Below is a small trained network, with its code and all its weights. Each question gives an input and a class and asks what happens when units are switched off, that is, made to give their printed mean instead of their output.

import numpy as np


def w(rows, s, z=0):
    codes = np.array(rows[::2]) - 128.0
    scale = np.full(codes.shape[1], s)
    scale[-1] = z or s
    return codes * scale


def norm(h):
    return h / np.sqrt((h * h).mean(-1, keepdims=True) + 1e-5)


def f(y):
    return np.maximum(y, 0)


def log_softmax(a):
    a = a - a.max(-1, keepdims=True)
    return a - np.log(np.exp(a).sum(-1, keepdims=True))


def net(x, mask):
    res = np.array(x, float).reshape(1, 4) / 4 @ E
    u = 0
    for l in range(2):
        y = f(norm(res) @ A[l][:, :-1].T + A[l][:, -1])
        res = res + np.where(mask[u : u + 4], y, B[l][:, -1]) @ B[l][:, :-1]
        u += 4
    return log_softmax(norm(res)[-1] @ U[:, :-1].T + U[:, -1])


A, B = {}, {}
E = w([
[74,64,109,140,115,122,147,125,179,124,190,120],'x0',
[152,162,106,113,179,94,179,63,120,159,98,124],'x1',
[110,136,103,77,111,143,121,126,111,173,136,134],'x2',
[131,250,83,138,178,121,82,122,141,99,226,160],'x3',
],0.022)
A[0] = w([
[106,129,56,9,96,140,146,110,113,241,160,122,35],'0.n0',
[177,105,134,250,175,92,191,98,171,55,113,112,25],'0.n1',
[78,78,89,143,139,96,217,63,203,145,195,127,36],'0.n2',
[129,133,98,116,200,86,216,47,154,174,119,125,1],'0.n3',
],0.024,0.015)
B[0] = w([
[70,164,249,134,120,95,130,105,136,87,99,170,235],'0.n0',
[51,170,232,92,106,109,128,97,117,121,102,181,208],'0.n1',
[179,77,94,104,220,141,113,175,125,192,76,92,247],'0.n2',
[138,120,73,179,35,196,99,153,94,65,193,132,229],'0.n3',
],0.018,0.016)
A[1] = w([
[212,192,127,121,96,130,152,102,46,137,52,135,2],'1.n0',
[252,160,109,86,115,48,186,132,128,197,64,73,22],'1.n1',
[146,91,105,149,57,166,117,173,113,111,152,124,103],'1.n2',
[144,66,115,123,63,110,242,53,109,161,58,111,101],'1.n3',
],0.032,0.0082)
B[1] = w([
[91,7,108,125,172,136,145,143,159,158,145,105,248],'1.n0',
[180,146,95,111,105,147,112,65,176,115,16,78,173],'1.n1',
[142,126,93,147,94,151,117,96,116,91,124,101,246],'1.n2',
[128,210,99,140,197,128,94,146,114,119,201,151,249],'1.n3',
],0.021,0.017)
U = w([
[67,114,251,107,149,165,92,128,89,88,112,196,136],'0',
[128,51,123,151,43,192,80,176,110,67,199,118,174],'1',
[147,18,112,97,204,155,123,163,158,176,106,91,157],'2',
[159,217,55,117,248,83,132,21,156,120,244,145,205],'3',
[142,121,157,112,124,155,102,89,123,95,80,118,255],'4',
[236,151,118,128,26,37,207,146,159,235,136,144,3],'5',
[199,106,113,63,32,104,217,154,145,173,128,159,7],'6',
[221,158,84,98,32,17,243,104,169,175,131,114,4],'7',
],0.011,0.0053)

Each question gives the input, the list of numbers given to net, and the class t.
The units are the neurons (one row each of A and B). Each row of codes is followed by its name. A weight is (code - 128) times the scale printed after its matrix; where a second scale follows, it is the last column's (A, B and U).
mask holds one flag per neuron, layer by layer. A switched-off neuron (its flag False) gives its mean, the last column of its row in B, instead of its output. The means were averaged over made-up inputs and are rounded, as every weight is.
A unit's drop is (log p(t) with every unit on - log p(t) with that unit switched off) / (log p(t) with every unit on - log p(t) with every unit switched off).
The circuit of an input: a set's keep is (log p(t) with only the set's units on - log p(t) with every unit switched off) / (log p(t) with every unit on - log p(t) with every unit switched off). Starting from all 8 units, units are removed one at a time, each time the one whose removal leaves the highest keep (on an exact tie, the one counted first), for as long as the keep stays at least 0.8.
circuit, biggest first: the units of the circuit, biggest drop first
most important unit: the unit with the biggest drop
top k neurons: the k neurons with the biggest drops, biggest first
top k neurons in layer l: the k neurons of layer l with the biggest drops, biggest first
input [8,-6,-1,6], class 2: top 2 neurons -> (0.n3 0.n2)
input [-4,-6,-1,-8], class 3: circuit, biggest first -> (1.n3 0.n3 0.n0)
input [7,-5,6,-4], class 2: circuit, biggest first -> (0.n3)
input [-8,-1,1,8], class 2: circuit, biggest first -> (1.n0 1.n3)
input [5,2,5,-6], class 3: top 2 neurons in layer 1 -> (1.n3 1.n0)
input [-5,-5,5,-6], class 3: circuit, biggest first -> (1.n3 0.n3 0.n2 0.n1)
input [3,-3,-5,4], class 0: top 2 neurons -> (1.n3 0.n3)
input [6,-4,2,6], class 2: circuit, biggest first -> (0.n3 1.n3)
input [5,-5,-8,7], class 0: top 3 neurons -> (0.n3 1.n3 0.n1)
input [6,6,-3,-1], class 1: top 2 neurons in layer 0 -> (0.n3 0.n1)
input [4,7,-6,3], class 1: top 2 neurons in layer 0 -> (0.n3 0.n0)
input [-6,7,-6,-2], class 1: top 2 neurons -> (0.n3 0.n0)
input [-8,0,6,7], class 2: top 2 neurons in layer 1 -> (1.n0 1.n3)
input [7,-5,2,-3], class 2: top neuron -> (0.n2)
input [1,7,4,-7], class 1: top 2 neurons -> (0.n3 1.n2)
input [6,4,6,-7], class 3: top 2 neurons -> (1.n3 0.n1)
input [3,5,5,0], class 0: top 2 neurons -> (0.n0 1.n0)
input [-5,4,-4,-7], class 3: top 2 neurons -> (1.n3 0.n2)
input [8,-7,4,-1], class 2: top 2 neurons -> (0.n3 0.n2)
input [-1,-1,8,8], class 0: most important unit -> 0.n0
